Below is a small trained network, with its code and all its weights. Each question gives an input and a class and asks what happens when units are switched off, that is, made to give their printed mean instead of their output.

import numpy as np


def w(rows, s, z=0):
    codes = np.array(rows[::2]) - 128.0
    scale = np.full(codes.shape[1], s)
    scale[-1] = z or s
    return codes * scale


def norm(h):
    return h / np.sqrt((h * h).mean(-1, keepdims=True) + 1e-5)


def f(y):
    return y / 2 * (1 + np.tanh(0.7978845608 * (y + 0.044715 * y**3)))


def log_softmax(a):
    a = a - a.max(-1, keepdims=True)
    return a - np.log(np.exp(a).sum(-1, keepdims=True))


def net(x, mask):
    res = np.array(x, float).reshape(1, 4) / 4 @ E
    u = 0
    for l in range(2):
        y = f(norm(res) @ A[l][:, :-1].T + A[l][:, -1])
        res = res + np.where(mask[u : u + 13], y, B[l][:, -1]) @ B[l][:, :-1]
        u += 13
    return log_softmax(norm(res)[-1] @ U[:, :-1].T + U[:, -1])


A, B = {}, {}
E = w([
[55,135,162,188,101,81,146,157,115,3,98],'x0',
[110,191,168,133,150,146,56,163,179,144,113],'x1',
[165,220,151,150,136,74,146,110,77,151,130],'x2',
[47,70,217,166,184,85,128,84,138,205,186],'x3',
],0.0039)
A[0] = w([
[117,80,226,181,197,166,156,70,128,130,194,33],'L0N0',
[130,62,90,121,94,110,216,94,50,119,206,3],'L0N1',
[121,157,116,136,147,69,86,93,207,178,47,26],'L0N2',
[208,121,110,106,104,160,110,70,204,173,202,124],'L0N3',
[104,4,114,121,110,182,90,179,196,103,174,54],'L0N4',
[189,108,131,71,128,158,171,42,140,172,149,60],'L0N5',
[85,107,191,142,166,56,161,188,93,16,120,116],'L0N6',
[153,89,86,120,112,87,248,41,109,85,201,33],'L0N7',
[67,113,190,142,171,82,138,87,141,173,201,92],'L0N8',
[116,224,187,159,172,162,36,170,232,132,132,79],'L0N9',
[162,209,169,188,118,75,142,93,70,163,149,38],'L0N10',
[52,48,99,114,138,214,133,149,209,121,64,47],'L0N11',
[162,249,148,102,131,37,125,72,40,137,104,179],'L0N12',
],0.0036,0.0018)
B[0] = w([
[138,168,58,120,66,95,155,145,151,125,138,196],'L0N0',
[88,135,150,91,182,78,134,201,119,128,96,175],'L0N1',
[81,123,117,132,151,122,137,137,84,120,112,120],'L0N2',
[85,161,119,136,101,147,108,88,102,91,82,196],'L0N3',
[135,191,169,159,183,151,192,155,61,117,147,189],'L0N4',
[107,121,160,125,128,123,82,104,128,85,66,172],'L0N5',
[161,125,133,109,120,171,48,47,118,137,99,241],'L0N6',
[125,94,151,44,211,84,117,171,144,95,71,188],'L0N7',
[153,151,41,130,112,141,111,132,186,112,113,237],'L0N8',
[113,69,129,3,173,39,181,177,108,97,85,221],'L0N9',
[77,73,170,120,149,232,190,154,81,107,195,183],'L0N10',
[143,176,156,162,156,157,194,133,89,101,164,181],'L0N11',
[100,81,115,134,140,215,158,156,177,94,136,255],'L0N12',
],0.0053,0.0026)
A[1] = w([
[222,141,111,106,155,173,77,134,120,247,113,8],'L1N0',
[110,125,247,247,45,66,80,140,106,60,83,134],'L1N1',
[83,114,159,219,126,24,104,92,202,203,216,34],'L1N2',
[124,108,151,135,155,162,59,26,80,231,95,45],'L1N3',
[207,217,31,136,139,146,137,121,162,76,71,252],'L1N4',
[173,71,78,132,96,70,94,104,142,141,61,87],'L1N5',
[179,56,117,148,61,96,236,60,62,130,103,43],'L1N6',
[176,155,112,96,157,184,135,139,99,245,88,73],'L1N7',
[113,83,198,148,171,54,163,96,147,172,144,36],'L1N8',
[67,75,166,188,199,88,159,107,113,171,186,95],'L1N9',
[171,122,173,237,225,202,212,174,92,122,213,107],'L1N10',
[94,246,232,94,92,137,37,254,175,133,201,34],'L1N11',
[133,129,185,114,189,1,150,191,41,151,50,131],'L1N12',
],0.0038,0.002)
B[1] = w([
[120,89,148,119,137,116,132,104,74,31,132,154],'L1N0',
[166,112,88,101,154,153,93,29,65,154,148,182],'L1N1',
[182,136,54,160,59,125,124,192,166,139,136,179],'L1N2',
[125,129,130,147,100,120,71,100,86,102,125,142],'L1N3',
[100,119,134,174,121,77,119,144,164,220,187,254],'L1N4',
[117,181,162,143,136,149,145,150,110,102,172,130],'L1N5',
[130,187,144,44,156,100,143,195,97,65,82,134],'L1N6',
[116,131,144,176,137,107,140,95,93,27,105,175],'L1N7',
[207,171,93,108,116,127,134,193,122,62,104,147],'L1N8',
[170,169,118,134,88,142,134,192,114,82,114,184],'L1N9',
[122,193,155,142,100,191,140,124,75,176,175,188],'L1N10',
[174,98,106,72,161,111,203,163,26,46,99,148],'L1N11',
[117,140,132,114,186,90,113,127,153,253,88,182],'L1N12',
],0.0057,0.0034)
U = w([
[124,104,125,54,211,60,147,188,127,116,67,148],'0',
[174,142,54,174,39,111,116,178,185,130,162,137],'1',
[127,101,129,139,135,137,62,7,79,85,114,151],'2',
[121,156,170,150,136,222,195,157,77,115,170,134],'3',
[86,105,171,141,142,134,120,102,184,198,134,171],'4',
[129,109,214,144,92,108,138,106,163,145,123,3],'5',
],0.011,0.0049)

Each question gives the input, the list of numbers given to net, and the class t.
The units are the neurons (one row each of A and B). Each row of codes is followed by its name. A weight is (code - 128) times the scale printed after its matrix; where a second scale follows, it is the last column's (A, B and U).
mask holds one flag per neuron, layer by layer. A switched-off neuron (its flag False) gives its mean, the last column of its row in B, instead of its output. The means were averaged over made-up inputs and are rounded, as every weight is.
A unit's drop is (log p(t) with every unit on - log p(t) with that unit switched off) / (log p(t) with every unit on - log p(t) with every unit switched off).
The circuit of an input: a set's keep is (log p(t) with only the set's units on - log p(t) with every unit switched off) / (log p(t) with every unit on - log p(t) with every unit switched off). Starting from the 12 units with the biggest drops (on a tie, the unit counted first), units are removed one at a time, each time the one whose removal leaves the highest keep (on an exact tie, the one counted first), for as long as the keep stays at least 0.8.
units of the circuit, in order: the units of the circuit, biggest drop first
most important unit: the unit with the biggest drop
k most important neurons: the k neurons with the biggest drops, biggest first
top k neurons in layer l: the k neurons of layer l with the biggest drops, biggest first
drop of u: that unit's drop, to one decimal
input [2,4,8,-6], class 3: most important unit -> L0N10
input [-4,3,6,-3], class 3: units of the circuit, in order -> L0N12, L0N10
input [6,-6,-3,-5], class 0: top 2 neurons in layer 0 -> L0N7, L0N8
input [-7,-7,1,-7], class 0: units of the circuit, in order -> L1N6, L0N7
input [7,-6,-8,6], class 3: units of the circuit, in order -> L0N4, L0N11
input [-5,-3,7,-6], class 3: units of the circuit, in order -> L0N8, L0N12
input [5,3,6,-4], class 3: units of the circuit, in order -> L0N12, L0N10
input [5,7,8,8], class 1: top 3 neurons in layer 0 -> L0N7, L0N1, L0N8
input [-8,5,8,7], class 2: 2 most important neurons -> L1N3, L1N0
input [2,-2,3,1], class 4: units of the circuit, in order -> L1N11, L1N7
input [-1,0,8,-5], class 3: top 2 neurons in layer 0 -> L0N10, L0N8
input [2,-5,-4,6], class 1: top 2 neurons in layer 0 -> L0N9, L0N8
input [0,7,8,5], class 3: top 3 neurons in layer 0 -> L0N10, L0N12, L0N7
input [1,0,-7,5], class 3: units of the circuit, in order -> L0N4
input [3,0,3,-1], class 4: 3 most important neurons -> L0N12, L0N6, L0N4
input [-6,-6,5,-3], class 0: 4 most important neurons -> L0N6, L0N7, L1N6, L0N1
input [-1,7,-3,-7], class 0: top 3 neurons in layer 0 -> L0N9, L0N8, L0N0
input [-8,-4,3,-7], class 2: top 2 neurons in layer 1 -> L1N0, L1N7
input [-8,-8,-3,-2], class 0: top 4 neurons in layer 0 -> L0N6, L0N1, L0N7, L0N8
input [3,6,-4,3], class 0: units of the circuit, in order -> L0N9
input [-8,-7,7,5], class 2: top 4 neurons in layer 0 -> L0N9, L0N5, L0N3, L0N4
input [4,7,4,8], class 1: 2 most important neurons -> L1N2, L0N7
input [6,5,8,2], class 3: top 4 neurons in layer 0 -> L0N10, L0N12, L0N5, L0N3
input [-7,4,-1,-6], class 2: top 2 neurons in layer 1 -> L1N0, L1N7
input [4,-2,-7,0], class 3: top 2 neurons in layer 0 -> L0N4, L0N11
input [2,5,-5,-4], class 0: top 2 neurons in layer 1 -> L1N11, L1N12
input [2,-2,6,-3], class 3: units of the circuit, in order -> L0N10
input [-4,7,-4,1], class 0: drop of L0N9 -> 0.5
